Moves between nodes:
w954: d>w494, c>w432, g>w82, i>w257, z>w532, w>w647
w613: d>w476, c>w532, g>w714, i>w744, z>w759, w>w297
w475: d>w763, c>w843, g>w772, i>w420, z>w343, w>w928
w547: d>w819, c>w501, g>w151, i>w842, z>w539, w>w516
w28: d>w959, c>w297, g>w84, i>w476, z>w35, w>w759
w405: d>w842, c>w264, g>w69, i>w13, z>w516, w>w501
w826: d>w142, c>w879, g>w168, i>w943, z>w872, w>w523
w209: d>w482, c>w872, g>w533, i>w950, z>w278, w>w580
w297: d>w28, c>w82, g>w744, i>w613, z>w714, w>w638
w714: d>w35, c>w494, g>w28, i>w759, z>w476, w>w744
w532: d>w613, c>w493, g>w494, i>w375, z>w638, w>w82
w73: d>w278, c>w943, g>w209, i>w580, z>w950, w>w142
w257: d>w638, c>w763, g>w532, i>w82, z>w375, w>w954
w516: d>w915, c>w124, g>w842, i>w547, z>w151, w>w69
w13: d>w151, c>w444, g>w516, i>w69, z>w547, w>w405
w375: d>w744, c>w647, g>w638, i>w494, z>w297, w>w532
w522: d>w953, c>w84, g>w33, i>w825, z>w204, w>w860
w772: d>w493, c>w735, g>w432, i>w343, z>w763, w>w420
w218: d>w14, c>w278, g>w834, i>w839, z>w708, w>w291
w760: d>w69, c>w797, g>w501, i>w124, z>w405, w>w444
w40: d>w374, c>w33, g>w598, i>w656, z>w419, w>w1
w432: d>w954, c>w928, g>w205, i>w763, z>w493, w>w343
w444: d>w13, c>w79, g>w124, i>w760, z>w501, w>w264
w932: d>w735, c>w539, g>w973, i>w608, z>w843, w>w526
w843: d>w475, c>w120, g>w735, i>w65, z>w603, w>w973
w462: d>w950, c>w523, g>w73, i>w142, z>w580, w>w872
w374: d>w117, c>w40, g>w879, i>w159, z>w413, w>w359
w120: d>w843, c>w842, g>w932, i>w526, z>w608, w>w819
w539: d>w932, c>w69, g>w819, i>w915, z>w120, w>w151
w763: d>w257, c>w475, g>w493, i>w205, z>w647, w>w432
w879: d>w826, c>w598, g>w951, i>w413, z>w117, w>w159
w413: d>w943, c>w419, g>w117, i>w951, z>w523, w>w879
w35: d>w825, c>w714, g>w959, i>w917, z>w860, w>w84
w950: d>w8, c>w462, g>w278, i>w533, z>w776, w>w209
w834: d>w79, c>w482, g>w483, i>w708, z>w14, w>w839
w749: d>w124, c>w483, g>w264, i>w624, z>w444, w>w797
w493: d>w532, c>w772, g>w954, i>w647, z>w257, w>w205
w482: d>w834, c>w209, g>w291, i>w8, z>w218, w>w776
w533: d>w291, c>w142, g>w776, i>w278, z>w482, w>w950
w580: d>w776, c>w168, g>w950, i>w209, z>w533, w>w73
w708: d>w797, c>w8, g>w14, i>w483, z>w31, w>w834
w624: d>w501, c>w14, g>w444, i>w264, z>w760, w>w749
w951: d>w168, c>w359, g>w523, i>w117, z>w826, w>w413
w205: d>w82, c>w420, g>w647, i>w493, z>w954, w>w763
w973: d>w928, c>w819, g>w65, i>w843, z>w735, w>w608
w359: d>w951, c>w1, g>w159, i>w374, z>w879, w>w419
w598: d>w879, c>w300, g>w359, i>w419, z>w374, w>w656
w65: d>w420, c>w526, g>w603, i>w735, z>w928, w>w843
w523: d>w462, c>w159, g>w943, i>w826, z>w168, w>w117
w31: d>w264, c>w839, g>w797, i>w79, z>w749, w>w14
w501: d>w547, c>w624, g>w13, i>w405, z>w69, w>w124
w8: d>w708, c>w950, g>w218, i>w291, z>w839, w>w482
w69: d>w539, c>w760, g>w547, i>w516, z>w842, w>w13
w943: d>w73, c>w413, g>w872, i>w168, z>w462, w>w826
w842: d>w120, c>w405, g>w539, i>w151, z>w915, w>w547
w168: d>w580, c>w951, g>w462, i>w872, z>w142, w>w943
w14: d>w624, c>w218, g>w79, i>w31, z>w797, w>w483
w142: d>w533, c>w826, g>w580, i>w73, z>w209, w>w462
w204: d>w656, c>w959, g>w953, i>w300, z>w1, w>w33
w735: d>w772, c>w932, g>w928, i>w603, z>w475, w>w65
w419: d>w413, c>w953, g>w374, i>w359, z>w159, w>w598
w776: d>w839, c>w580, g>w8, i>w482, z>w291, w>w278
w33: d>w40, c>w917, g>w300, i>w204, z>w953, w>w825
w959: d>w204, c>w28, g>w522, i>w860, z>w825, w>w917
w483: d>w749, c>w291, g>w31, i>w14, z>w79, w>w708
w117: d>w872, c>w374, g>w826, i>w523, z>w943, w>w951
w300: d>w598, c>w860, g>w1, i>w953, z>w40, w>w204
w638: d>w759, c>w257, g>w613, i>w297, z>w744, w>w494
w291: d>w483, c>w533, g>w839, i>w218, z>w834, w>w8
w151: d>w526, c>w13, g>w915, i>w539, z>w819, w>w842
w494: d>w714, c>w954, g>w297, i>w638, z>w613, w>w375
w872: d>w209, c>w117, g>w142, i>w462, z>w73, w>w168
w159: d>w523, c>w656, g>w413, i>w879, z>w951, w>w374
w124: d>w516, c>w749, g>w405, i>w501, z>w13, w>w760
w647: d>w375, c>w343, g>w257, i>w954, z>w82, w>w493
w79: d>w444, c>w834, g>w749, i>w797, z>w624, w>w31
w526: d>w65, c>w151, g>w608, i>w932, z>w973, w>w120
w759: d>w917, c>w638, g>w476, i>w28, z>w84, w>w714
w82: d>w297, c>w205, g>w375, i>w532, z>w494, w>w257
w797: d>w760, c>w708, g>w624, i>w749, z>w264, w>w79
w825: d>w1, c>w35, g>w204, i>w33, z>w300, w>w522
w915: d>w608, c>w516, g>w120, i>w819, z>w526, w>w539
w1: d>w359, c>w825, g>w656, i>w40, z>w598, w>w953
w476: d>w860, c>w613, g>w35, i>w84, z>w917, w>w28
w953: d>w419, c>w522, g>w40, i>w1, z>w656, w>w300
w656: d>w159, c>w204, g>w419, i>w598, z>w359, w>w40
w917: d>w33, c>w759, g>w860, i>w959, z>w522, w>w35
w420: d>w205, c>w65, g>w343, i>w772, z>w432, w>w475
w839: d>w31, c>w776, g>w708, i>w834, z>w483, w>w218
w343: d>w647, c>w603, g>w763, i>w432, z>w205, w>w772
w860: d>w300, c>w476, g>w825, i>w522, z>w33, w>w959
w819: d>w973, c>w547, g>w526, i>w120, z>w932, w>w915
w264: d>w405, c>w31, g>w760, i>w444, z>w124, w>w624
w84: d>w522, c>w744, g>w917, i>w35, z>w959, w>w476
w603: d>w343, c>w608, g>w475, i>w928, z>w420, w>w735
w928: d>w432, c>w973, g>w420, i>w475, z>w772, w>w603
w608: d>w603, c>w915, g>w843, i>w973, z>w65, w>w932
w744: d>w84, c>w375, g>w759, i>w714, z>w28, w>w613
w278: d>w218, c>w73, g>w482, i>w776, z>w8, w>w533

In the rows, 47 means zero.

The rows follow the links: the fewer symbols apart two nodes are, the more alike their rows tend to be.

Each row is also shifted at random along 4 hidden directions that mean nothing.

Row, then node:
34 37 47 45 42 39 42 55 48 38 62 49 41 49 50 50 45 46 53 43 36 50 51 44 60 31 54 37 46 42 44 48 50 44 44 39 55 33 46: w31
21 44 44 54 42 48 40 55 51 45 55 46 39 52 48 52 48 44 57 20 31 56 39 46 50 44 61 34 48 38 39 50 81 51 47 37 48 38 52: w839
43 51 45 40 48 56 49 40 39 44 36 39 56 47 41 47 40 47 51 46 40 56 50 42 53 41 41 44 44 65 40 50 44 39 43 40 43 47 32: w825
65 56 57 41 54 49 45 48 42 42 46 53 60 48 47 48 47 48 29 44 54 34 41 47 41 49 45 61 36 50 68 69 45 36 49 38 41 56 53: w493
51 52 39 46 46 48 49 43 36 58 48 32 51 26 49 50 45 51 59 39 41 51 47 54 37 61 27 28 47 57 51 54 42 51 56 44 44 50 41: w656
36 51 46 52 62 48 55 44 45 54 36 49 45 36 51 44 48 57 50 43 54 49 52 56 32 66 47 42 50 39 48 47 38 57 45 49 43 52 47: w744
53 43 53 49 44 47 42 44 53 49 50 48 43 48 43 43 57 39 29 53 41 50 50 40 54 43 53 46 54 44 38 40 52 45 51 53 38 51 59: w516
40 44 42 47 52 49 47 41 40 57 50 29 41 23 50 50 46 54 64 27 34 60 55 53 40 56 39 21 50 50 46 56 53 55 55 37 40 43 43: w419
57 42 41 48 34 48 43 47 53 50 42 38 44 42 38 48 48 43 52 49 48 50 44 49 52 55 38 45 49 47 44 40 55 40 51 58 45 44 37: w950
42 47 40 41 39 46 46 45 56 38 36 42 43 43 49 53 45 44 57 52 47 39 54 54 46 59 43 50 47 44 59 49 50 27 50 48 48 47 37: w872
48 41 49 40 45 45 49 45 52 35 39 39 39 45 49 53 47 40 63 53 48 47 56 39 54 31 48 52 53 46 49 46 41 32 46 39 50 41 35: w943
31 48 51 48 57 52 50 36 35 56 50 45 51 46 49 43 44 45 30 47 30 58 62 33 57 36 47 33 46 62 32 52 40 48 55 39 36 51 57: w647
31 48 40 40 36 40 44 59 47 39 61 51 47 44 57 48 48 46 53 43 32 40 48 54 45 57 48 29 48 46 55 48 50 44 46 44 57 48 50: w14
45 48 42 54 47 52 43 45 42 56 47 38 50 36 41 57 41 55 57 22 51 50 41 53 40 55 38 45 36 44 57 66 64 45 53 38 43 38 41: w40
29 47 43 38 50 46 54 42 49 41 40 36 37 35 59 48 50 42 65 47 31 46 61 50 40 56 48 28 59 50 50 47 45 39 52 38 47 52 45: w523
25 54 51 62 46 46 42 57 50 42 46 64 52 56 47 55 48 48 32 36 43 46 41 47 45 59 58 46 46 29 45 50 67 42 47 49 43 48 61: w915
63 49 57 52 45 41 35 64 42 30 48 67 60 46 46 50 50 56 40 51 62 41 35 48 51 46 48 54 43 37 56 48 38 44 34 47 52 42 45: w932
46 53 53 63 58 45 48 44 41 51 43 55 54 45 48 53 43 53 44 44 64 45 47 42 43 45 41 59 45 34 48 54 38 50 52 48 44 42 51: w494
37 45 48 47 38 44 39 60 52 36 57 53 45 53 51 56 46 46 56 31 43 41 36 51 46 46 56 45 43 33 59 55 68 41 44 38 56 38 50: w483
41 51 50 59 63 49 51 45 43 49 37 49 46 36 51 48 47 59 51 34 59 49 51 54 34 60 48 46 46 34 50 51 45 55 46 46 40 46 47: w613
40 45 42 49 50 42 54 47 41 55 56 58 50 58 47 34 43 53 38 65 48 48 52 48 51 42 50 42 45 56 29 28 27 67 38 60 58 48 49: w65
21 48 45 59 48 46 46 54 43 48 50 63 52 54 46 47 43 56 40 44 45 51 49 50 51 52 55 43 41 39 36 42 48 56 36 53 52 40 52: w608
39 43 45 46 43 46 49 44 57 37 37 43 40 54 47 56 43 40 60 49 54 43 51 43 51 38 50 63 49 40 54 49 50 30 49 44 50 40 40: w168
63 48 64 54 47 46 33 58 49 34 44 58 54 48 45 50 57 45 31 45 50 46 36 39 52 44 55 55 49 32 54 52 56 37 46 45 40 46 56: w151
53 54 52 50 43 41 43 58 37 37 47 62 62 44 53 43 52 50 36 64 43 44 44 46 51 55 41 36 55 49 44 35 25 48 41 54 49 56 53: w120
57 39 52 33 54 49 43 49 39 43 53 44 48 30 46 30 51 60 35 45 36 53 56 59 46 54 54 29 37 53 50 50 40 58 32 43 44 44 41: w928
82 40 56 38 33 45 35 60 40 30 52 41 52 29 50 45 60 45 57 46 35 54 35 44 52 39 45 29 59 52 53 46 46 43 43 37 49 44 39: w218
41 57 50 43 55 49 50 42 33 51 44 44 57 31 52 47 48 50 32 48 33 44 57 46 42 64 35 27 44 57 53 59 34 43 54 40 38 60 54: w954
41 55 51 63 57 47 54 41 39 57 48 56 54 58 47 54 42 45 39 53 57 48 50 33 53 31 39 61 49 48 35 46 31 51 58 50 46 49 58: w532
65 39 46 40 40 41 40 49 56 48 57 45 40 40 45 41 53 46 36 58 49 38 54 54 48 56 45 49 43 43 60 46 42 43 49 57 46 48 52: w124
42 47 49 38 61 56 53 39 42 43 30 41 43 37 49 36 50 53 53 44 40 59 56 52 38 53 57 35 51 51 39 46 43 54 37 40 39 52 38: w476
49 49 52 40 56 53 47 44 47 50 50 49 47 51 42 41 46 49 29 37 47 41 46 50 41 48 57 55 34 49 57 63 60 47 43 39 40 50 55: w432
58 47 53 41 58 53 54 40 46 43 32 45 47 56 47 40 47 45 53 57 57 52 45 41 46 29 55 63 53 55 36 38 37 52 35 44 47 51 39: w84

Start, symbols taken left to right, then the node you end at.
Answer with the node's name.
55 28 52 47 42 49 37 44 50 32 41 34 39 40 34 54 48 45 59 45 48 64 58 34 75 18 50 51 45 44 41 49 51 29 46 40 40 23 25
g i c z d: w278
40 51 51 57 48 43 39 59 43 37 47 65 56 48 47 49 47 54 38 43 51 45 40 49 49 57 52 46 43 35 50 48 50 45 38 49 50 45 53
c g d: w608
38 53 54 51 57 51 46 45 36 47 45 48 55 36 50 52 45 52 36 36 42 49 56 44 46 52 42 38 41 48 51 65 45 42 54 37 36 48 53
w z c g g: w82
44 49 46 52 36 42 46 58 52 43 59 53 47 64 51 52 46 38 58 46 46 42 30 39 49 33 53 53 54 45 43 39 60 50 46 48 60 45 55
z i z w: w797
46 58 35 51 44 46 55 45 46 65 51 42 48 43 52 53 41 48 60 38 53 36 34 61 24 70 31 45 47 50 57 54 51 55 60 49 51 57 49
c d z i z: w951
46 43 61 58 48 45 37 53 43 34 47 61 55 54 44 51 51 47 36 48 48 56 43 31 65 27 57 50 52 38 36 42 47 45 42 46 46 37 52
g w i: w526
55 53 55 55 56 45 46 46 35 47 41 50 57 35 50 51 47 55 41 49 56 48 51 45 44 51 36 46 46 46 53 57 28 45 51 45 41 48 51
d w w: w297
79 53 60 32 53 50 43 46 37 42 46 46 58 44 49 40 52 46 30 58 48 43 43 39 47 36 42 54 43 62 61 58 31 41 44 38 41 55 49
g g c: w763
73 41 47 48 31 48 33 54 51 44 46 41 48 40 37 53 53 46 54 41 53 51 33 51 51 51 43 49 48 41 52 46 62 40 47 51 44 40 39
i d w: w218
58 48 58 51 43 47 38 54 49 42 48 56 48 50 47 49 58 42 31 47 46 44 39 42 49 51 54 52 52 35 53 47 57 40 49 50 41 52 60
d i g c g: w120
51 53 49 33 54 53 51 38 37 53 51 44 54 42 52 34 53 44 27 56 31 46 56 47 44 54 43 33 44 68 47 49 34 51 49 43 41 64 54
d g i: w375
76 54 46 41 41 48 42 48 35 47 43 37 61 29 45 51 45 53 56 46 53 45 39 53 39 56 23 42 43 61 64 59 36 40 50 42 47 49 33
c z d: w598
28 47 34 44 35 34 52 53 52 48 62 53 43 56 56 46 42 41 50 62 39 35 52 50 49 49 43 39 49 53 46 35 37 49 51 55 65 52 54
z g d w: w405
54 47 53 42 60 54 52 45 44 42 30 44 45 37 51 40 53 56 54 45 54 52 49 55 36 54 53 46 50 46 49 48 42 52 36 42 42 49 39
g i d: w825
31 41 37 55 37 49 45 43 58 51 42 41 39 52 36 54 41 44 51 41 50 48 49 49 54 53 45 53 42 38 42 46 66 36 53 56 45 38 38
w c g w: w168
50 57 42 56 44 52 44 47 45 53 43 45 57 51 38 60 35 52 55 31 63 42 33 50 42 48 38 69 33 46 58 63 61 39 51 44 48 40 40
z g d d: w943
56 44 55 35 57 54 49 41 41 50 52 44 49 52 43 35 49 48 32 51 43 50 51 42 51 33 55 50 39 59 44 49 42 53 41 41 43 49 50
w c g: w928
